Each row has a name. Each question is about the rows just above it.

k_517: [ 40.7  37.9 -65.4  87.7 -31.6 -57.5 -11.4  14.2  54.8  -9.5  12.5  47.1
   0.8  -2.2 -21.0 -54.0  38.1  25.6 -25.1  14.9  -4.5 -58.6  -5.1  74.9
 -13.4  19.1  37.9 -33.3 -30.7  11.4   4.6   0.6   5.7 -56.0 -59.7  -1.8
 -62.0 -44.8  -8.9  24.4  31.8]
k_403: [-10.0  25.4  -1.2   6.2 -26.4  -2.0  24.3  14.4 -22.4  29.4  45.9 -14.2
   4.3  21.2  -7.8   0.1  14.9 -32.0   3.1  -3.5 -18.3  -3.5  23.7  12.7
  16.7  25.1  31.0 -22.4  17.4 -18.1 -34.3  39.1   5.9  -4.1  -6.4   1.5
  19.8  -7.8  29.9 -35.2   4.3]
k_912: [ 37.6  46.5 -55.4  83.2  -6.8 -52.3   6.5  38.6  68.6 -10.7  -4.9  43.6
  -5.9   7.1 -35.3 -57.4  44.5  26.1 -22.3   8.5  12.4 -59.1  -8.6  67.5
 -13.4  19.2  47.3 -40.4 -39.8  21.2  17.6 -13.0  -1.6 -41.5 -60.2 -14.1
 -65.6 -39.5 -27.3  27.3  32.6]
k_571: [-17.4 -17.8   9.6  20.0  35.0 -37.6  -0.4   7.8  22.3 -36.6  -4.4 -21.6
 -18.8  -1.8 -13.6   5.7   2.8  -4.2  18.9  21.4 -17.8   5.0  -0.6 -32.2
 -22.0 -10.2  -8.5   2.3  13.3   0.9  19.0  10.9   9.4  -0.4 -16.4 -37.5
 -54.9   0.4  -3.3 -42.7  -3.8]
k_526: [ 41.3  39.0 -57.0  76.0 -16.3 -50.4  -3.0  37.6  68.0  -4.5  -0.5  38.3
  -9.3   6.2 -27.7 -56.8  44.9  15.9 -20.0   8.8   9.9 -66.1  -9.6  69.1
 -20.4  22.7  48.0 -44.9 -36.9  19.4 -50.5 -15.9  -0.5 -46.1 -57.6  -7.1
 -75.8 -40.9 -27.0  12.3  25.1]
k_89: [ -8.4  30.6  10.9  24.7 -25.2  14.2  25.4  11.5  -2.3  26.0  -4.5  25.3
  -6.7  22.0  16.1   3.3  10.8 -28.4  19.3  -7.4  -2.6   4.8  -6.1   3.4
  20.0  25.3  48.1  -2.1  -0.6 -19.4 -35.5  18.9  10.3  13.8 -13.1 -16.4
  11.9   2.7  26.8  -9.7   9.5]
Whose row is [ -8.4  30.6  10.9  24.7 -25.2  14.2  25.4  11.5  -2.3  26.0  -4.5  25.3
  -6.7  22.0  16.1   3.3  10.8 -28.4  19.3  -7.4  -2.6   4.8  -6.1   3.4
  20.0  25.3  48.1  -2.1  -0.6 -19.4 -35.5  18.9  10.3  13.8 -13.1 -16.4
  11.9   2.7  26.8  -9.7   9.5]?  k_89
Whose row is [ 37.6  46.5 -55.4  83.2  -6.8 -52.3   6.5  38.6  68.6 -10.7  -4.9  43.6
  -5.9   7.1 -35.3 -57.4  44.5  26.1 -22.3   8.5  12.4 -59.1  -8.6  67.5
 -13.4  19.2  47.3 -40.4 -39.8  21.2  17.6 -13.0  -1.6 -41.5 -60.2 -14.1
 -65.6 -39.5 -27.3  27.3  32.6]?  k_912
[-17.4 -17.8   9.6  20.0  35.0 -37.6  -0.4   7.8  22.3 -36.6  -4.4 -21.6
 -18.8  -1.8 -13.6   5.7   2.8  -4.2  18.9  21.4 -17.8   5.0  -0.6 -32.2
 -22.0 -10.2  -8.5   2.3  13.3   0.9  19.0  10.9   9.4  -0.4 -16.4 -37.5
 -54.9   0.4  -3.3 -42.7  -3.8] is in which row?  k_571
Where do [ 41.3  39.0 -57.0  76.0 -16.3 -50.4  -3.0  37.6  68.0  -4.5  -0.5  38.3
  -9.3   6.2 -27.7 -56.8  44.9  15.9 -20.0   8.8   9.9 -66.1  -9.6  69.1
 -20.4  22.7  48.0 -44.9 -36.9  19.4 -50.5 -15.9  -0.5 -46.1 -57.6  -7.1
 -75.8 -40.9 -27.0  12.3  25.1] appear?  k_526

k_765: [ 26.1 -47.1  53.7  18.6 -49.0]
k_558: [  8.0 -46.7 -46.8 -16.3   7.9]
k_924: [-36.9   3.6  37.0 -14.5  -2.9]
k_36: [  3.5   3.6  37.0 -14.5  -0.5]
k_419: [ -2.3  -5.1 -23.3  13.4  -0.5]
k_18: [ 17.5 -47.1  53.7  18.6  53.6]
k_36 without one entry, shuffled: [-0.5  3.5  3.6 37.0]. Gone:  [-14.5]
Shuffled k_924 with one entry gone: [ 37.0   3.6 -36.9  -2.9], missing  [-14.5]
Which entry of k_18 is missing from [ 18.6  17.5 -47.1  53.6]?  [53.7]
Shuffled k_36 with one entry gone: [-14.5   3.6  -0.5  37.0], missing  [3.5]
Shuffled k_558 with one entry gone: [-46.8 -16.3   7.9 -46.7], missing  [8.0]
k_36 without one entry, shuffled: [  3.5  37.0  -0.5 -14.5]. Gone:  [3.6]
k_558 without one entry, shuffled: [-46.7 -46.8 -16.3   8.0]. Gone:  [7.9]

